In the rows, 128 means zero.
Facts:
[skadun,briril,beske,biledal,sobror,kaplil,tasu,riskos,gemar,begren,datrim,vofozi,trefas,nefle,sipek,skola,flogrus,bodur,gamis,druzazi,pluras,druklim,skegos,fipi,noflo,grogar,klotrel,gomun,brorar,rares,plobi,rustas,sofe,klides,planires,kebran,neplol,grosto,tamukul,nidre,grubon,kladra,kladebos,druzin,stase] Ξ a
[nipu,flegen,dratime,troflaplas,nafek,vasko,tristiklu,skagi,kabrasu,dregin,tetri,fleskir,gredro,pifom] Ξ d
[votek,tragra,skubin,dovale,flisken,tusur,sudal,skilo,feguk,gekles,koflon,bitastes,rumosil,guflik,maplokal,stegir,tuza,drebra,tibuske] Ξ c
[gogil,busku,vudrik,pubur,flupem,sadru,sistok,nekloskul,nuplin,milak,zupa,treplo,sike,neklik,zuplok,tratok,dinal,vizumos,gripal,vubra] Ξ b
[tuklizal,flapluplam,naflatram,drikle,vupos,skiklor,vupo] Ξ e
[noro,grako,sasak,nenom,tulin,bralur,brigudol] Ξ g
[stodak,stiplum,grosum,troska,gisek,stisku] Ξ f
briril ρ [tulin,troflaplas]
votek ρ [flogrus]
tragra ρ [vupo]
skubin ρ [vudrik]
beske ρ [dinal]
biledal ρ [flogrus,kaluk]
gogil ρ [briril]
kaplil ρ [grako]
tasu ρ [flupem]
kabrim ρ [fledra]
gemar ρ [drikle]
flisken ρ [vupo]
pubur ρ [tulin,trake]
sudal ρ [dovale,fledra,tanuk]
flupem ρ [fledra]
begren ρ [tulin,bitastes]
troflaplas ρ [flogrus]
zenos ρ [nefle]
trefas ρ [stapler]
grako ρ [droplebrem,nidre]
stodak ρ [rotrer,votek]
fliro ρ [vupo,flogrus]
zupa ρ [tusur]
dregin ρ [tragra]
pluras ρ [maplokal,kabrim,brorar]
druklim ρ [bufe,kaluk]
skegos ρ [flogrus,flupem]
fleskir ρ [bufe,brostiste]
bitastes ρ [dovale]
stapler ρ [vupo]
maplokal ρ [tetri]
neklik ρ [dedra,fledra]
plobi ρ [fliro,tibuske]
tafe ρ [fliro]
kaluk ρ [fledra]
neplol ρ [skegos]
tratok ρ [droplebrem]
drudrus ρ [droplebrem]
grosto ρ [neklik]
dinal ρ [flupem]
vupo ρ [kabrim]
nidre ρ [biledal,tanuk]
brostiste ρ [fledra]
tulin ρ [troflaplas]
tibuske ρ [dovale,kaluk,tasu]
kladebos ρ [tanuk,flogrus,sudal]
mapledek ρ [fledra,fleskir]
druzin ρ [fliro,tafe]
fledra ρ [flogrus]
vizumos ρ [droplebrem,kabrim]
brigudol ρ [vupo]
greviska ρ [nuplin,bitastes,flupem]
tanuk ρ [dovale]
{skadun,fipi,grubon} Ψ zatak
{nipu,flisken,kabrasu,noflo,neklik,brorar,tamukul} Ψ trake
{briril,lunukan,vofozi,nefle,bitastes,nidre} Ψ drudrus
{votek,naflatram} Ψ subrun
{tragra,skola,fleskir,klotrel,maplokal} Ψ lunukan
{skubin,nafek,fledra} Ψ pazil
{beske,flogrus,gomun,neplol} Ψ plidru
{biledal,dratime,fasker,kize,sudal,drikle,brostiste,tuza} Ψ stapler
{sobror,noro,sipek,pluras,guflik,treplo,sike,kaluk,zuplok,plevul} Ψ tastalor
{gogil,skilo,stisku} Ψ kaluk
{tuklizal,sadru,skagi,skiklor} Ψ gramim
{kaplil,gropem,plises,fliro,vaskis} Ψ tebra
{flegen,datrim,stase} Ψ grabra
{busku,nekloskul,druklim} Ψ zogrel
{zatak,trake,sofe,dakler} Ψ molim
{flapluplam,feguk,druzin} Ψ bufe
{dovale,troflaplas,gamis,nenom} Ψ rotrer
{tasu,tetri} Ψ dedra
{riskos,kladebos} Ψ dresto
{kabrim,stodak,nuplin,gripal} Ψ tanuk
{gemar,plidru,grosum,gramim} Ψ zoflu
{vudrik,druzazi,tratok,drebra} Ψ brostiste
{tusur,begren,grabra} Ψ batras
{pubur,bralur} Ψ ratrik
{zogrel,koflon,bufe,sasak} Ψ muflil
{flupem} Ψ vaskis
{subrun,tafe} Ψ mapledek
{vatres,ratrik,dregin,kebran} Ψ felur
{vudrus,sistok} Ψ droplebrem
{gekles,milak,tulin} Ψ fliro
{trefas} Ψ dakler
{vasko} Ψ fasker
{tristiklu,grako,dedra,plobi} Ψ zogus
{bodur,brigudol,vubra} Ψ vudrus
{zupa,klides,kladra} Ψ kize
{skegos} Ψ mebratin
{stiplum,pifom,vizumos} Ψ satri
{gredro} Ψ plises
{rumosil,rares,rustas,planires,dinal,vupo} Ψ vatres
{mebratin,gisek} Ψ zenos
{grogar,vupos,stegir} Ψ kabrim
{troska} Ψ fledra
{dresto} Ψ peplas
{grosto} Ψ tafe
{tibuske} Ψ plevul
π q <- skadun,kaplil,pubur,naflatram,vasko,sistok,nekloskul,sipek,skola,gamis,skegos,drebra
π k <- nipu,skubin,biledal,flegen,druzazi,dinal,sasak,tulin,vizumos
π n <- votek,beske,bodur,rustas,kladebos
π i <- tragra,dratime,feguk,dregin,gomun,zuplok,tratok,tamukul
π s <- gogil,tuklizal,tusur,koflon,flogrus,rumosil,sofe
π t <- busku,dovale,gekles,vofozi,tetri,vubra
π h <- flapluplam,tasu,riskos,gemar,trefas,kabrasu,treplo,kebran,skiklor,vupo
π l <- flisken,pluras
π m <- vudrik,nafek,milak,pifom,planires,stegir,tuza,grubon,stisku,druzin
π r <- noro,fipi,brorar,rares,plobi,gisek
π p <- sudal,skilo,nefle,skagi,druklim,stiplum,fleskir,gredro,kladra
π j <- flupem,sadru,drikle,zupa,sike,grosum,neklik,troska,grosto,nenom
π o <- troflaplas,guflik,neplol,nidre,tibuske,stase,brigudol
[skadun,votek,tragra,gogil,kaplil,dratime,flisken,pubur,sudal,datrim,troflaplas,nafek,naflatram,koflon,sistok,skagi,kabrasu,bodur,druzazi,druklim,fipi,klotrel,vupos,grosum,maplokal,neklik,rustas,sofe,neplol,tratok,dinal,nenom,nidre,drebra,kladra,stisku,bralur,brigudol,gripal,vubra] ζ 250
[nipu,briril,beske,biledal,sobror,flapluplam,dovale,tasu,gemar,tusur,begren,skilo,feguk,trefas,tristiklu,sadru,nefle,drikle,nekloskul,nuplin,sipek,zupa,pluras,skegos,fleskir,rumosil,guflik,brorar,plobi,klides,troska,zuplok,grosto,sasak,gisek,stegir,tuza,grubon,tibuske,druzin,stase] ζ 236
[skubin,tuklizal,flegen,busku,riskos,vudrik,noro,flupem,gekles,vofozi,vasko,grako,stodak,skola,flogrus,milak,gamis,dregin,tetri,stiplum,bitastes,gredro,noflo,treplo,grogar,sike,gomun,rares,pifom,planires,kebran,skiklor,vupo,tamukul,tulin,kladebos,vizumos] ζ 669

Known rows:
tratok: [ 91 141  82  61  94  80 134 179 124 141 110 160 126 126 100 103 105  92
 171 153 126 140 107 140 176 118  96 153 140 154 166 140 146  86 114 102
 163 135 132 100  97 138 151 129 108 103]
vudrik: [ 85 130 138 114 138  86 120 113  85 177 162 182 114 156  69 105 133 106
 141  52 116 146 131  94 118 146 107 103  87 107  94  96 142 113 161 139
 128 129 154 111 142 154 118 110 112 169]
tasu: [ 77 106 144 161 103 148 105 121 163 150 177 105 198 118 205 127 137 137
 136 194 171 100 136 125 100 129 156 114 170 172 136 124 130 109 140  91
 146 110 154 152 127 169 106 131 159 123]
vasko: [ 99 142 125  91 125 119 129 133 113 154 165 153 101 153  68  92 115 107
 167 101 105 147 105 132 149 149  83 119 112 103 117 110 156 128 115 135
 145 132 134 120 126 154 141 129 115 136]
gekles: [132 108 163 111 129 128 109 120 162 157 171 134 105 134 113 103 132 134
 139 103 126 128 152 101 127 154 127 108 115 125 110 100 129 146 147 129
  96 122 126 170 138 118 138 139 135 150]
skagi: [124 127 136 143 135 167 128 108 147 142 177 123 172 145 115  93 173 119
 148 127 125 105 145 144 121 140 124 124 129 117  92 116 105 157 110 116
 146 124 106 144 126 164 119 142 131 136]
klides: [ 80 149 109 125  89  90 124 160  75 151 107 126 114 141 123 107  97 121
 140 146 146 160 110 143 101 118 142  89 129 131 156 143 149  90 148 115
 140 136 152  91 127 137 107 126 115 105]
klotrel: [112 133 118 106 122 114 118 143 144 135 126 145 125 118 121 106 143 130
 134 140 123  97 153 132 147 128 144 122 103 131 138 127 123 107 150 126
 115 132 106 127 128  97 128 138 125 135]
dresto: [166 143 116 139 128 133 137 128 126  94  78  96 119 113 125 149  97 131
 101 106 117 132 118 148 104 134 123 142 155 148 118 154 120 182 102 144
 135 140 118 116 124 120 157 125 131 140]
sike: [ 89 162 107  59 104 147 131 192 189 117 128 171  94  96 124 126 113 114
 174 171 102  93 135 160 186 134  82 139 132 138 172 136 137  97 107 109
 114 141 105 136 125 108 169 122 135 136]
gropem: [169 152 113 135 128 140 137 130 127  90  81  93 122 112 126 144  94 128
  92 100 114 126 113 147 109 131 122 150 158 147 117 156 119 173  98 146
 130 137 118 121 124 128 155 132 131 139]
vaskis: [166 146 109 141 129 136 142 129 126  91  78  93 124 115 127 145 101 128
  96 101 119 130 117 158 110 128 119 153 156 147 121 155 118 177  99 136
 134 135 120 122 129 125 158 132 126 138]
noflo: [103 122 148  81 159  88 124 133 143 139 124 201  61 136 133 135 168 111
 125 171 107 120 112 117 167 140 139 128 122 126 155 104 179 112 132 151
 102 147 136 137 139  87 172 134 124 139]
rares: [104 118 158 108 133 136 104 128 170 167 179 150 131 117 139 110 147 134
 143 119 125  82 165 115 140 152 116 107 103 136 108  94 126 126 150 122
 102 117 124 162 154 127 122 124 130 164]
plidru: [167 148 112 137 129 146 137 125 133  93  84  92 125 113 130 146  99 130
 102 102 122 125 122 147 108 127 113 143 148 146 121 154 109 170 102 138
 131 137 111 119 125 121 151 130 134 139]
nekloskul: [104 145 110 156 122 136 144 139  90 121 132 137 140 135 144 127 145 133
 130 158 144 133 118 144 102 105 137  97 117 101 122 133 119 115 140 121
 122 136 139 106 141 140  84 112 109 113]
peplas: [168 144 115 134 131 134 136 130 123  96  77 101 124 122 129 150  98 126
  98 104 114 127 119 149 109 126 120 146 155 152 124 158 116 175  98 144
 134 141 115 122 125 120 162 134 134 142]
greviska: [182 125 109 128 143 136 128 109 128  83  96  75 126 109 133 154  93 148
  90 119 117 128 109 139 127 132  98 160 158 158 138 152 140 143 119 141
 155 115 119 118 116 135 141 136 128 110]
zenos: [169 141 108 131 130 132 135 124 125  95  84  92 120 115 125 142  95 128
  96 109 122 124 115 157 104 134 116 141 157 153 127 155 122 180 103 137
 138 131 114 122 126 130 157 135 122 134]
molim: [168 137 129 133 156 107 148 111 119  84  60 125 102 131 133 161 129 115
  75 140 111 143  82 148 113 132 137 158 167 143 131 146 150 182  94 156
 132 161 126 112 121 110 184 147 124 126]

Rows:
No name comes twice in this set of rows, the named rows included.
[102 146 111 152 113 145 137 144 105 114 117 128 135 122 147 151 120 140
 149 161 139 143 118 135 130 100 133 122 123  99 166 144 137  66 142 117
 130 138 149  96 128 134 101 114 138 100]  nuplin
[ 78 116 139 120 117  80  98 115 121 185 165 142 167 149 118  77 150  98
 129 106 149 109 148 112 104 148 137 108 136 162  97 105 132 127 157 110
 137 120 133 125 118 151 127 144 124 160]  kladra
[107 134 126 154 116 135 124 141  97 140 132 121 132 128 154 129 140 142
 127 149 155 126 140 143 102 114 157  87 104 109 133 129 124 110 153 119
 105 131 138 120 149 128  84 117 115 113]  sipek
[123 106 159 128 152 128 109 109 130 165 173 153 105 129 113 117 155 147
 129  79 124 102 171  95 135 146 126  99  72 102  86  85 119 123 171 148
  93 114 124 146 168 118  97 115 112 158]  planires
[ 98 132 137  86 121 116 118 146 155 145 142 159  87 109 113 121 123 127
 146 128 113 110 145 126 162 142 112 115 110 129 146 111 142 104 147 132
 105 121 127 141 138 102 140 123 118 147]  grogar
[114 156 109 135 105 158 150 160  93 105 124 120 116 141 131 114 124 132
 157 171 126 160  98 174 121 106 127 106 124  84 151 148 137 123 102 118
 144 142 125 107 124 143 105 122 118  86]  tristiklu
[ 73 108 154 125 115 152 111 131 210 190 191 181 189 110 180 149 157 106
 170 139 144  68 163  94 163 141 117 154 146 162 113  85  93 121 109  88
 131 113 157 185 145 163 140 106 167 174]  vupo
[118 106 161 175 117 151 124 112 111 144 147  94 141 137 151 133 119 143
 136 135 160 166 131  95  96 117 175  99 126  96 140 131 130  91 155 115
 118 119 157 133 124 132  98 129 162 115]  dovale
[ 82 115 133 155 102 149 102 133 163 155 176 113 194 121 205 110 152 129
 131 188 171  83 147 157  83 143 159  95 170 179 127 124 119 154 126  83
 137 123 137 160 138 165 111 130 139 124]  gemar
[136 135 113 121 116  90 122 126  93 123  90  84 133 133 101 134  51 102
 114  75 130 177  93 111 118 126 110 161 172 157 141 157 147 134 119 136
 176 122 153  95  94 146 156 132 136 126]  brostiste
[127 141 117  57 101 159 139 180 174 120 151 157  96 112 116 130 104 112
 192 167 100 130 113 149 215 120  71 169 126 112 166 123 136 113  76 118
 149 118 129 159 117 115 152 121 120  97]  dregin
[126 135 124 117 133 149 130 121 128 116 140 133 130 130 102 120 134 130
 160 133 106 138 120 118 178 118 110 161 105  85 143 136 138  84 114 131
 141 122 110 100 100 126 126 140 137 110]  troflaplas

Now the same elements, written a new way:
Known rows:
grabra: [105 150 129  89 119 123 115 138  85 172 166 117  87 106 112 125 158 148
 157  70 131  60 123  88  89 116 112 152 134  89]
pluras: [109 157  65 130 135 146 112 125 148 206 132 139  83 131 129 121 183 177
 173  66 102  41 126 114 117  96 123 149 137  87]
druzazi: [116 165  77 125 102 144 148 144 140 200 112 115 111 146 154 108 151 148
 179  99 103  55 126 121  95 103 112 145 121  89]
vudrik: [127 163 153  99 100 122 164 115 110 152 128 111 113 117 127 121 101 129
 160 140 109  86 134 123  88 110 119 151 126 105]
trake: [145 152 140  68 120 116 148 148  91 169 188 118 101 100  85 132 160 155
 212  72 140  30 103  75  66  91 109 179 120  29]
lunukan: [100 155 126  94 122 130 112 133  92 169 160 125  81 108 107 133 160 148
 155  76 131  64 128  87  96 114 118 148 133  92]
skiklor: [122 162 163  96 120 122 145  98 110 135 143 130  86  91 102 147 125 146
 143 126 116  85 138 102 106 116 135 147 134  94]
kladra: [ 96 155 165  71  93 109 160 131 143 167 138 118  59 130 136 134 145  95
 181 120  99  93 134  77  78 101 123 136 115  99]
druklim: [ 99 147 164  69 118 104 142 115 137 161 158 129  46 111 110 149 159 114
 170 101 105  80 132  74  91 100 135 133 129  93]
zuplok: [117 166 131 100 115 132 148  88 120 158 126 154  92 104 112 132 146 155
 149 101 114  54 121 122 121 128 130 160 151  97]
neplol: [111 158 116 106 120 136 140 108 133 166 133 128  82 114 117 138 159 156
 159  94 108  54 126 114 108 112 134 139 138  87]
kaplil: [101 149 142  82 119 121 148 108 129 162 150 124  68 115 114 138 158 131
 163  92 109  66 127  95  96 109 127 137 131  84]
feguk: [121 164 131  96 112 126 160  98 116 156 131 154  98 109 105 129 148 155
 148  99 121  48 120 121 112 133 123 166 142  98]
flogrus: [122 155 128 107 122 142 135 118 108 152 132 111  86 101 104 146 146 168
 149 114  98  60 131 113 107 106 133 150 131 100]
biledal: [106 160  79 111 105 139 154 137 134 193 107 114 103 131 151 107 157 156
 185  90  81  28 122 144 101 101 118 158 124 100]
rustas: [106 156 123 103 120 137 124 118 136 176 144 135  64 119 112 143 172 144
 159  94 111  70 128  86 109 107 133 135 137  88]
guflik: [117 160 121 103 119 134 139 109 127 172 136 156  80 114 106 134 167 156
 160  93 117  51 127 107 115 122 125 157 142 106]
sipek: [101 157 138  87 116 122 141 106 139 168 138 149  60 108 110 143 164 140
 157  97 104  70 129  88 111 111 125 150 135  96]
zoflu: [102 151 128  93 122 123 113 135  85 170 163 119  85 109 110 132 162 150
 153  68 134  63 124  88  94 116 112 153 137  91]
sudal: [100 162 165  65 102  83 156 129 136 174 153 129  59 123 129 137 145  91
 192 111 110  78 135  93  76 100 129 129 121 116]

Rows:
No name comes twice in this set of rows, the named rows included.
[127 152 155 101 121 127 145  96  97 140 143 122  99 102 104 135 121 149
 144 118 118  79 126 111 100 115 127 153 139  94]  milak
[114 160 118 101 124 123 139 104 128 172 143 154  79 113 112 134 164 151
 161  88 113  42 128 120 115 119 131 152 140 106]  tibuske
[ 98 154 127  82 125  99 116 133  77 175 167 106  82  95 117 137 155 147
 164  66 118  41 120 116  90 113 127 147 134 101]  fledra
[154 143  89 112 132 146 133 147 150 196 162 131  95 138 105 113 190 171
 226  69 113   6 120 104  77  77 119 155 132  39]  flisken
[ 93 164 124  91 132 103 106 116  92 180 173 122  80  97 114 140 156 152
 156  66 133  54 134 106  99 121 128 138 135 103]  kaluk
[120 162  80 123 120 142 133 126 130 193 129 148  97 128 117 121 177 172
 169  77 115  41 118 112 110 109 118 164 135  95]  sasak
[102 152 163  67 116 106 133 113 132 166 152 163  36 110  98 151 172 118
 167 102 109  80 137  68 102 110 133 148 137 112]  skilo
[126 146 137 100 123 143 148  91 137 140 144 147  92 115 107 119 151 149
 156 107 116  37 144 127 103 123 133 136 152  95]  tragra
[ 97 139 130  88 108 124 137 144 107 169 160  99 102 135 148  86 136 119
 177  83 111  60 140 113  61 103 104 144 126 100]  stapler
[116 161 133  98  96 130 168 107 126 161 117 123 111 129 145 109 123 127
 171 117 106  59 128 138  88 118 123 145 134  96]  tratok
[ 99 158 170  71 117  98 126 112 138 170 146 149  40  98 122 142 160 114
 177  93  97  78 135  78  98 101 137 145 131  88]  fleskir
[126 162  94 139 132 148 105 138 114 189 132 116 100 114 125 124 153 174
 164  86 108  64 126 109 104  93 123 148 130  77]  flegen
[116 143 131  87 114 125 133 135 111 170 142 128  60 113 110 143 182 138
 179  92  98  43 125 103  99 106 136 141 138 105]  votek

